Below is a small trained network, with its code and all its weights. Each question gives an input and a class and asks what happens when units are switched off, that is, made to give their printed mean instead of their output.

import numpy as np


def w(rows, s, z=0):
    codes = np.array(rows[::2]) - 128.0
    scale = np.full(codes.shape[1], s)
    scale[-1] = z or s
    return codes * scale


def norm(h):
    return h / np.sqrt((h * h).mean(-1, keepdims=True) + 1e-5)


def f(y):
    return y / 2 * (1 + np.tanh(0.7978845608 * (y + 0.044715 * y**3)))


def log_softmax(a):
    a = a - a.max(-1, keepdims=True)
    return a - np.log(np.exp(a).sum(-1, keepdims=True))


def net(x, mask):
    res = np.array(x, float).reshape(1, 3) / 4 @ E
    u = 0
    for l in range(4):
        y = f(norm(res) @ A[l][:, :-1].T + A[l][:, -1])
        res = res + np.where(mask[u : u + 7], y, B[l][:, -1]) @ B[l][:, :-1]
        u += 7
    return log_softmax(norm(res)[-1] @ U[:, :-1].T + U[:, -1])


A, B = {}, {}
E = w([
[5,111,129,193],'x0',
[188,35,24,162],'x1',
[191,43,255,151],'x2',
],0.0067)
A[0] = w([
[133,104,121,166,3],'0.n0',
[70,111,136,121,139],'0.n1',
[128,66,203,151,237],'0.n2',
[158,174,139,87,106],'0.n3',
[184,210,162,183,69],'0.n4',
[186,138,105,81,198],'0.n5',
[142,130,255,195,96],'0.n6',
],0.008,0.0033)
B[0] = w([
[156,132,161,158,98],'0.n0',
[121,114,76,126,160],'0.n1',
[109,165,37,111,253],'0.n2',
[100,191,145,143,153],'0.n3',
[155,145,106,137,127],'0.n4',
[116,190,132,253,212],'0.n5',
[86,95,101,114,226],'0.n6',
],0.0062,0.0034)
A[1] = w([
[141,120,95,166,130],'1.n0',
[131,57,108,193,91],'1.n1',
[199,106,164,84,59],'1.n2',
[204,177,141,99,99],'1.n3',
[172,156,113,61,5],'1.n4',
[124,12,221,109,238],'1.n5',
[131,90,90,115,193],'1.n6',
],0.011,0.0022)
B[1] = w([
[128,182,177,141,199],'1.n0',
[86,84,105,95,253],'1.n1',
[59,237,103,143,171],'1.n2',
[237,186,81,183,227],'1.n3',
[76,155,149,166,143],'1.n4',
[61,254,40,51,254],'1.n5',
[145,193,144,129,216],'1.n6',
],0.008,0.0029)
A[2] = w([
[105,187,222,118,153],'2.n0',
[91,102,96,52,123],'2.n1',
[88,195,169,109,174],'2.n2',
[130,137,179,163,104],'2.n3',
[123,153,216,138,5],'2.n4',
[203,83,195,40,198],'2.n5',
[171,97,8,149,172],'2.n6',
],0.011,0.003)
B[2] = w([
[182,2,124,72,181],'2.n0',
[157,138,120,226,184],'2.n1',
[236,101,145,88,216],'2.n2',
[48,57,58,140,117],'2.n3',
[117,125,129,120,123],'2.n4',
[52,203,138,75,115],'2.n5',
[180,108,175,72,255],'2.n6',
],0.009,0.0067)
A[3] = w([
[2,40,110,114,249],'3.n0',
[155,123,19,31,131],'3.n1',
[164,253,36,59,107],'3.n2',
[189,150,172,178,250],'3.n3',
[125,119,79,77,23],'3.n4',
[165,71,158,3,192],'3.n5',
[131,123,27,171,152],'3.n6',
],0.0086,0.0023)
B[3] = w([
[219,219,103,133,186],'3.n0',
[31,83,194,49,226],'3.n1',
[2,144,119,117,255],'3.n2',
[115,80,66,194,178],'3.n3',
[54,146,158,73,137],'3.n4',
[166,73,88,136,224],'3.n5',
[137,98,158,86,174],'3.n6',
],0.0086,0.0076)
U = w([
[33,170,84,76,200],'0',
[195,45,110,94,214],'1',
[184,254,62,174,196],'2',
[161,51,105,208,110],'3',
[123,130,211,196,15],'4',
[121,138,176,225,1],'5',
[110,146,213,254,37],'6',
[121,119,216,209,29],'7',
],0.013,0.0056)

Each question gives the input, the list of numbers given to net, and the class t.
The units are the neurons (one row each of A and B). Each row of codes is followed by its name. A weight is (code - 128) times the scale printed after its matrix; where a second scale follows, it is the last column's (A, B and U).
mask holds one flag per neuron, layer by layer. A switched-off neuron (its flag False) gives its mean, the last column of its row in B, instead of its output. The means were averaged over made-up inputs and are rounded, as every weight is.
A unit's drop is (log p(t) with every unit on - log p(t) with that unit switched off) / (log p(t) with every unit on - log p(t) with every unit switched off).
The circuit of an input: a set's keep is (log p(t) with only the set's units on - log p(t) with every unit switched off) / (log p(t) with every unit on - log p(t) with every unit switched off). Starting from the 12 units with the biggest drops (on a tie, the unit counted first), units are removed one at a time, each time the one whose removal leaves the highest keep (on an exact tie, the one counted first), for as long as the keep stays at least 0.8.
circuit, biggest first: the units of the circuit, biggest drop first
most important unit: the unit with the biggest drop
top k neurons: the k neurons with the biggest drops, biggest first
top k neurons in layer l: the k neurons of layer l with the biggest drops, biggest first
input [2,2,-2], class 3: top 3 neurons	(1.n5, 1.n3, 2.n1)
input [0,-1,7], class 0: circuit, biggest first	(1.n5)
input [1,3,2], class 3: top 3 neurons	(0.n2, 1.n1, 2.n1)
input [3,0,1], class 3: top 3 neurons	(2.n1, 1.n5, 0.n5)
input [-2,0,-2], class 3: top 2 neurons in layer 1	(1.n5, 1.n2)
input [-5,-8,-4], class 1: circuit, biggest first	(2.n0, 1.n5)
input [-3,-8,-7], class 1: circuit, biggest first	(2.n0, 2.n2, 1.n5)
input [8,-1,8], class 0: top 2 neurons	(1.n5, 0.n5)
input [8,-3,-7], class 2: circuit, biggest first	(3.n0, 1.n5, 3.n1, 0.n2)
input [2,4,-3], class 1: top 2 neurons	(1.n5, 0.n2)
input [-8,-6,6], class 2: circuit, biggest first	(1.n3, 1.n2)
input [7,-6,0], class 2: circuit, biggest first	(3.n0, 3.n1, 1.n6, 2.n3)
input [1,-1,1], class 3: top 2 neurons	(1.n5, 0.n2)
input [-2,0,0], class 3: most important unit	0.n5
input [4,-6,5], class 1: top 3 neurons	(2.n0, 2.n2, 3.n5)
input [4,4,4], class 0: top 2 neurons	(1.n5, 0.n5)
input [3,-6,4], class 1: top 2 neurons	(2.n0, 0.n2)
input [4,3,-1], class 2: top 2 neurons in layer 1	(1.n3, 1.n5)
input [4,-1,-1], class 2: top 2 neurons	(1.n5, 2.n6)
input [-4,-3,0], class 2: circuit, biggest first	(1.n3)
input [5,-2,4], class 2: top 2 neurons in layer 2	(2.n6, 2.n1)
input [8,-4,-4], class 2: top 2 neurons	(3.n0, 1.n5)
